Below are the code and all the weights of a small trained network. Each question names an input and a class and asks about switching units off, where a switched-off unit gives its printed mean instead of its output.

import numpy as np


def w(rows, s, z=0):
    codes = np.array(rows[::2]) - 128.0
    scale = np.full(codes.shape[1], s)
    scale[-1] = z or s
    return codes * scale


def f(y):
    return y / 2 * (1 + np.tanh(0.7978845608 * (y + 0.044715 * y**3)))


def log_softmax(a):
    a = a - a.max(-1, keepdims=True)
    return a - np.log(np.exp(a).sum(-1, keepdims=True))


def net(x, mask):
    res = np.array(x, float).reshape(1, 4) / 4 @ E
    y = f(res @ A[0][:, :-1].T + A[0][:, -1])
    res = res + np.where(mask, y, B[0][:, -1]) @ B[0][:, :-1]
    return log_softmax(res[-1] @ U[:, :-1].T + U[:, -1])


A, B = {}, {}
E = w([
[24,90,120,100,150,70,100,223,78],'x0',
[51,37,196,155,11,14,205,29,114],'x1',
[41,175,58,50,158,103,30,2,73],'x2',
[74,93,154,248,145,174,33,141,196],'x3',
],0.0088)
A[0] = w([
[71,112,93,87,145,108,89,253,95,49],'N1',
[109,130,116,176,132,157,96,122,154,3],'N2',
[236,146,90,142,138,172,104,63,155,115],'N3',
[191,173,78,92,171,181,67,194,131,40],'N4',
[172,150,88,39,143,133,170,153,110,120],'N5',
[190,116,139,138,132,155,146,233,151,112],'N6',
[169,143,94,38,132,134,161,147,117,54],'N7',
[111,129,105,196,149,167,36,150,171,127],'N8',
[112,147,82,60,152,156,29,79,121,49],'N9',
],0.015,0.0046)
B[0] = w([
[162,183,174,110,141,197,125,81,223,218],'N1',
[250,138,137,142,81,97,60,104,131,154],'N2',
[132,180,169,103,154,188,127,109,210,214],'N3',
[69,50,126,115,46,110,154,67,135,250],'N4',
[99,112,209,163,191,68,69,169,113,210],'N5',
[134,173,24,160,162,90,176,137,112,220],'N6',
[200,114,148,118,93,141,67,158,64,193],'N7',
[113,104,210,115,169,88,87,188,56,217],'N8',
[155,163,36,181,152,91,205,160,128,233],'N9',
],0.018,0.019)
U = w([
[164,187,38,162,140,87,193,165,118,112],'0',
[184,103,203,112,121,97,37,186,81,100],'1',
[145,217,187,67,139,215,131,83,231,131],'2',
[68,2,125,107,36,51,159,32,167,123],'3',
[79,151,129,101,176,153,152,170,127,255],'4',
[137,118,88,76,70,191,113,144,92,85],'5',
],0.009,0.011)

Each question gives the input, the list of numbers given to net, and the class t.
The units are the neurons (one row each of A and B). Each row of codes is followed by its name. A weight is (code - 128) times the scale printed after its matrix; where a second scale follows, it is the last column's (A, B and U).
mask holds one flag per neuron, in row order. A switched-off neuron (its flag False) gives its mean, the last column of its row in B, instead of its output. The means were averaged over made-up inputs and are rounded, as every weight is.
A unit's drop is (log p(t) with every unit on - log p(t) with that unit switched off) / (log p(t) with every unit on - log p(t) with every unit switched off).
The circuit of an input: a set's keep is (log p(t) with only the set's units on - log p(t) with every unit switched off) / (log p(t) with every unit on - log p(t) with every unit switched off). Starting from all 9 units, units are removed one at a time, each time the one whose removal leaves the highest keep (on an exact tie, the one counted first), for as long as the keep stays at least 0.8.
circuit, biggest first: the units of the circuit, biggest drop first
unit that matters most: the unit with the biggest drop
top k neurons: the k neurons with the biggest drops, biggest first
drop of u: that unit's drop, to one decimal
input [-5,-2,-3,8], class 1: circuit, biggest first => (N8)
input [-5,6,7,2], class 0: top 3 neurons => (N4, N1, N9)
input [5,-3,-1,3], class 2: top 2 neurons => (N1, N5)
input [3,1,5,0], class 0: top 3 neurons => (N4, N9, N3)
input [3,3,4,-6], class 1: top 2 neurons => (N4, N6)
input [7,3,-7,6], class 0: top 3 neurons => (N6, N3, N5)
input [-1,-6,-2,-7], class 1: top 2 neurons => (N7, N5)
input [8,8,-4,3], class 2: top 2 neurons => (N4, N1)
input [8,1,-7,4], class 2: top 2 neurons => (N1, N9)
input [8,-7,7,-7], class 2: top 4 neurons => (N1, N6, N8, N4)
input [7,2,8,8], class 0: top 4 neurons => (N9, N5, N7, N3)
input [-7,7,6,-8], class 1: top 2 neurons => (N4, N1)
input [-1,-5,4,0], class 3: top 2 neurons => (N4, N6)
input [-4,6,6,-3], class 0: circuit, biggest first => (N4)
input [7,-1,4,-6], class 2: top 2 neurons => (N1, N8)
input [-1,-1,4,-7], class 1: top 2 neurons => (N5, N7)
input [8,-3,-7,1], class 2: drop of N1 => 4.7
input [2,-7,-5,2], class 3: drop of N9 => 0.3
input [2,1,4,8], class 1: drop of N8 => 1.2
input [6,-8,3,7], class 3: drop of N8 => 0.0
input [3,7,5,-8], class 1: unit that matters most => N4
